Below is a small trained network, with its code and all its weights. Each question gives an input and a class and asks what happens when units are switched off, that is, made to give their printed mean instead of their output.

import numpy as np


def w(rows, s, z=0):
    codes = np.array(rows[::2]) - 128.0
    scale = np.full(codes.shape[1], s)
    scale[-1] = z or s
    return codes * scale


def f(y):
    return y / 2 * (1 + np.tanh(0.7978845608 * (y + 0.044715 * y**3)))


def log_softmax(a):
    a = a - a.max(-1, keepdims=True)
    return a - np.log(np.exp(a).sum(-1, keepdims=True))


def net(x, mask):
    res = np.array(x, float).reshape(1, 8) / 4 @ E
    y = f(res @ A[0][:, :-1].T + A[0][:, -1])
    res = res + np.where(mask, y, B[0][:, -1]) @ B[0][:, :-1]
    return log_softmax(res[-1] @ U[:, :-1].T + U[:, -1])


A, B = {}, {}
E = w([
[128,131,122,127,128,132,130],'x0',
[127,128,129,128,128,129,128],'x1',
[106,129,32,110,222,28,187],'x2',
[157,233,150,117,177,107,51],'x3',
[174,94,189,137,254,195,161],'x4',
[130,202,177,225,96,96,202],'x5',
[10,110,120,212,175,155,82],'x6',
[199,89,66,209,128,113,93],'x7',
],0.0076)
A[0] = w([
[166,140,128,141,168,175,154,118],'n0',
[122,136,97,118,157,99,158,99],'n1',
[60,158,167,75,113,129,179,126],'n2',
[146,172,160,141,157,112,56,117],'n3',
[123,80,105,100,115,124,65,85],'n4',
[148,131,145,142,191,164,153,87],'n5',
[131,85,94,53,142,149,96,105],'n6',
[135,123,174,138,112,139,84,84],'n7',
[171,102,71,197,88,87,62,158],'n8',
[141,133,142,128,71,178,91,72],'n9',
[149,123,151,123,89,157,122,97],'n10',
[107,150,96,109,53,81,89,67],'n11',
[131,115,139,146,191,46,135,138],'n12',
[114,187,138,184,128,86,196,95],'n13',
[128,131,100,114,158,83,145,105],'n14',
[169,120,133,104,226,164,140,115],'n15',
[9,101,136,206,155,140,54,78],'n16',
[87,101,106,117,158,144,67,104],'n17',
[133,135,151,147,175,152,169,124],'n18',
[120,103,83,77,175,157,102,107],'n19',
[168,112,117,171,112,160,102,97],'n20',
[57,173,182,91,149,151,159,141],'n21',
[189,85,179,139,181,156,163,107],'n22',
[106,132,104,114,166,93,158,78],'n23',
[116,82,124,148,90,148,200,104],'n24',
[82,151,118,172,141,142,121,111],'n25',
[126,93,116,69,138,133,76,67],'n26',
[144,103,160,133,176,151,144,83],'n27',
[117,44,123,133,110,161,182,126],'n28',
[134,113,70,100,155,81,185,122],'n29',
[186,102,95,188,131,105,112,92],'n30',
[106,79,112,124,81,148,167,101],'n31',
[147,124,160,141,100,165,105,85],'n32',
[93,166,59,112,103,95,134,102],'n33',
[105,134,141,108,137,129,139,252],'n34',
[137,115,170,123,65,178,129,114],'n35',
[134,195,129,126,159,125,81,74],'n36',
[170,186,156,102,157,79,81,111],'n37',
[134,158,173,199,128,114,189,95],'n38',
[125,72,137,125,108,137,175,84],'n39',
[108,56,149,133,101,111,175,93],'n40',
[194,100,117,213,157,114,111,157],'n41',
[151,108,149,129,161,138,136,86],'n42',
[245,134,129,36,81,105,168,88],'n43',
],0.012,0.015)
B[0] = w([
[75,132,130,141,101,121,134,146],'n0',
[98,112,196,167,193,183,78,143],'n1',
[117,93,135,67,138,102,148,173],'n2',
[142,198,46,123,182,108,128,164],'n3',
[139,137,176,106,111,99,110,141],'n4',
[72,136,142,163,91,75,115,143],'n5',
[246,114,161,141,116,71,111,165],'n6',
[119,152,145,171,193,136,88,138],'n7',
[99,126,135,57,112,150,144,194],'n8',
[82,128,200,164,178,139,92,148],'n9',
[112,127,150,154,173,164,126,141],'n10',
[23,125,142,176,66,44,93,153],'n11',
[114,110,117,142,146,198,92,170],'n12',
[233,111,178,139,95,107,85,166],'n13',
[115,113,166,154,177,174,90,147],'n14',
[76,127,122,131,74,89,108,175],'n15',
[151,80,123,189,147,128,226,182],'n16',
[205,97,147,161,110,109,185,152],'n17',
[110,127,116,135,75,109,119,150],'n18',
[176,128,165,133,77,111,94,159],'n19',
[107,112,139,87,177,139,116,138],'n20',
[115,91,117,54,149,122,166,181],'n21',
[69,121,116,140,84,110,114,161],'n22',
[118,124,177,133,171,179,113,140],'n23',
[139,184,91,106,176,74,100,152],'n24',
[160,78,117,142,130,116,178,145],'n25',
[189,111,182,122,120,67,98,141],'n26',
[65,142,147,164,101,55,123,138],'n27',
[151,215,66,117,153,99,94,166],'n28',
[104,146,167,155,169,212,70,175],'n29',
[106,109,178,65,165,97,171,145],'n30',
[131,180,106,142,162,94,103,147],'n31',
[112,139,167,144,196,163,72,141],'n32',
[82,129,161,139,103,124,98,156],'n33',
[142,173,88,89,61,232,112,250],'n34',
[114,119,149,136,182,176,78,169],'n35',
[144,189,91,152,180,71,137,142],'n36',
[140,158,69,126,162,94,146,170],'n37',
[244,93,184,115,74,80,68,160],'n38',
[138,179,97,155,176,80,146,135],'n39',
[140,169,91,125,180,90,109,144],'n40',
[117,129,134,31,109,156,160,182],'n41',
[89,119,164,137,116,73,127,128],'n42',
[119,49,107,219,144,142,255,197],'n43',
],0.0093,0.015)
U = w([
[102,139,190,166,188,197,76,89],'0',
[232,124,188,131,81,82,102,97],'1',
[26,141,130,159,53,76,117,94],'2',
[147,89,107,205,153,135,251,90],'3',
[148,207,35,121,185,93,120,87],'4',
[139,146,96,103,84,185,130,248],'5',
[135,144,97,103,84,183,128,240],'6',
[97,114,157,3,146,128,169,61],'7',
],0.012,0.013)

Each question gives the input, the list of numbers given to net, and the class t.
The units are the neurons (one row each of A and B). Each row of codes is followed by its name. A weight is (code - 128) times the scale printed after its matrix; where a second scale follows, it is the last column's (A, B and U).
mask holds one flag per neuron, in row order. A switched-off neuron (its flag False) gives its mean, the last column of its row in B, instead of its output. The means were averaged over made-up inputs and are rounded, as every weight is.
A unit's drop is (log p(t) with every unit on - log p(t) with that unit switched off) / (log p(t) with every unit on - log p(t) with every unit switched off).
The circuit of an input: a set's keep is (log p(t) with only the set's units on - log p(t) with every unit switched off) / (log p(t) with every unit on - log p(t) with every unit switched off). Starting from the 12 units with the biggest drops (on a tie, the unit counted first), units are removed one at a time, each time the one whose removal leaves the highest keep (on an exact tie, the one counted first), for as long as the keep stays at least 0.8.
circuit, biggest first: the units of the circuit, biggest drop first
unit that matters most: the unit with the biggest drop
k most important neurons: the k neurons with the biggest drops, biggest first
drop of u: that unit's drop, to one decimal
input [7,8,1,8,2,4,-6,3], class 4: circuit, biggest first => [n37]
input [3,4,-5,8,7,1,3,-6], class 4: 3 most important neurons => [n3, n36, n37]
input [1,-1,-7,-8,4,2,-2,-1], class 4: 2 most important neurons => [n28, n24]
input [6,-5,-8,6,-6,8,5,6], class 0: 3 most important neurons => [n9, n32, n7]
input [-4,1,5,-5,4,-4,-5,0], class 0: 3 most important neurons => [n29, n1, n14]
input [-4,-8,-3,6,2,8,4,8], class 1: 4 most important neurons => [n38, n13, n34, n21]
input [-2,-6,3,7,8,1,8,1], class 2: 2 most important neurons => [n15, n5]
input [-7,2,2,7,7,-1,5,5], class 2: circuit, biggest first => [n15, n5]
input [6,-3,5,-7,-1,7,1,-2], class 1: 2 most important neurons => [n13, n38]
input [5,-3,1,6,-5,-2,2,-1], class 4: circuit, biggest first => [n3, n36]
input [1,-8,-2,-5,4,8,-7,-4], class 1: 3 most important neurons => [n38, n13, n16]
input [5,-1,-3,-2,-5,6,5,7], class 7: circuit, biggest first => [n8, n41, n30]
input [-1,1,-3,7,-3,4,-4,-4], class 4: circuit, biggest first => [n37, n3]
input [8,-6,7,-6,8,-7,7,-6], class 2: unit that matters most => n15
input [6,0,-8,7,-8,-4,6,5], class 0: 3 most important neurons => [n9, n7, n32]
input [8,-7,-6,-8,8,3,-1,4], class 2: circuit, biggest first => [n22, n27]
input [5,-2,-6,4,6,-1,0,-7], class 7: 2 most important neurons => [n21, n2]
input [-4,5,1,-8,-8,-6,-1,7], class 2: 2 most important neurons => [n11, n33]
input [0,2,-3,8,-5,-1,7,3], class 4: 3 most important neurons => [n3, n43, n36]
input [4,-7,2,8,-8,-7,8,2], class 2: 3 most important neurons => [n11, n33, n43]
input [-5,7,0,-2,2,6,-2,-8], class 7: unit that matters most => n21
input [-5,-1,-2,8,-1,-5,-6,4], class 4: 2 most important neurons => [n3, n37]
input [-5,-5,5,4,7,-7,8,6], class 3: 2 most important neurons => [n16, n17]
input [3,0,-3,1,-5,-5,-2,4], class 1: circuit, biggest first => [n6, n34]
input [3,5,7,6,-2,3,-3,3], class 0: drop of n29 => 0.2
input [3,3,-8,-7,-5,-2,8,8], class 0: drop of n43 => 0.4
input [6,0,-2,0,-6,-2,4,3], class 2: drop of n21 => 0.1
input [4,8,8,-5,-5,1,-4,-6], class 0: unit that matters most => n29
input [-1,2,4,-6,-2,-6,-8,-8], class 3: drop of n43 => 1.5
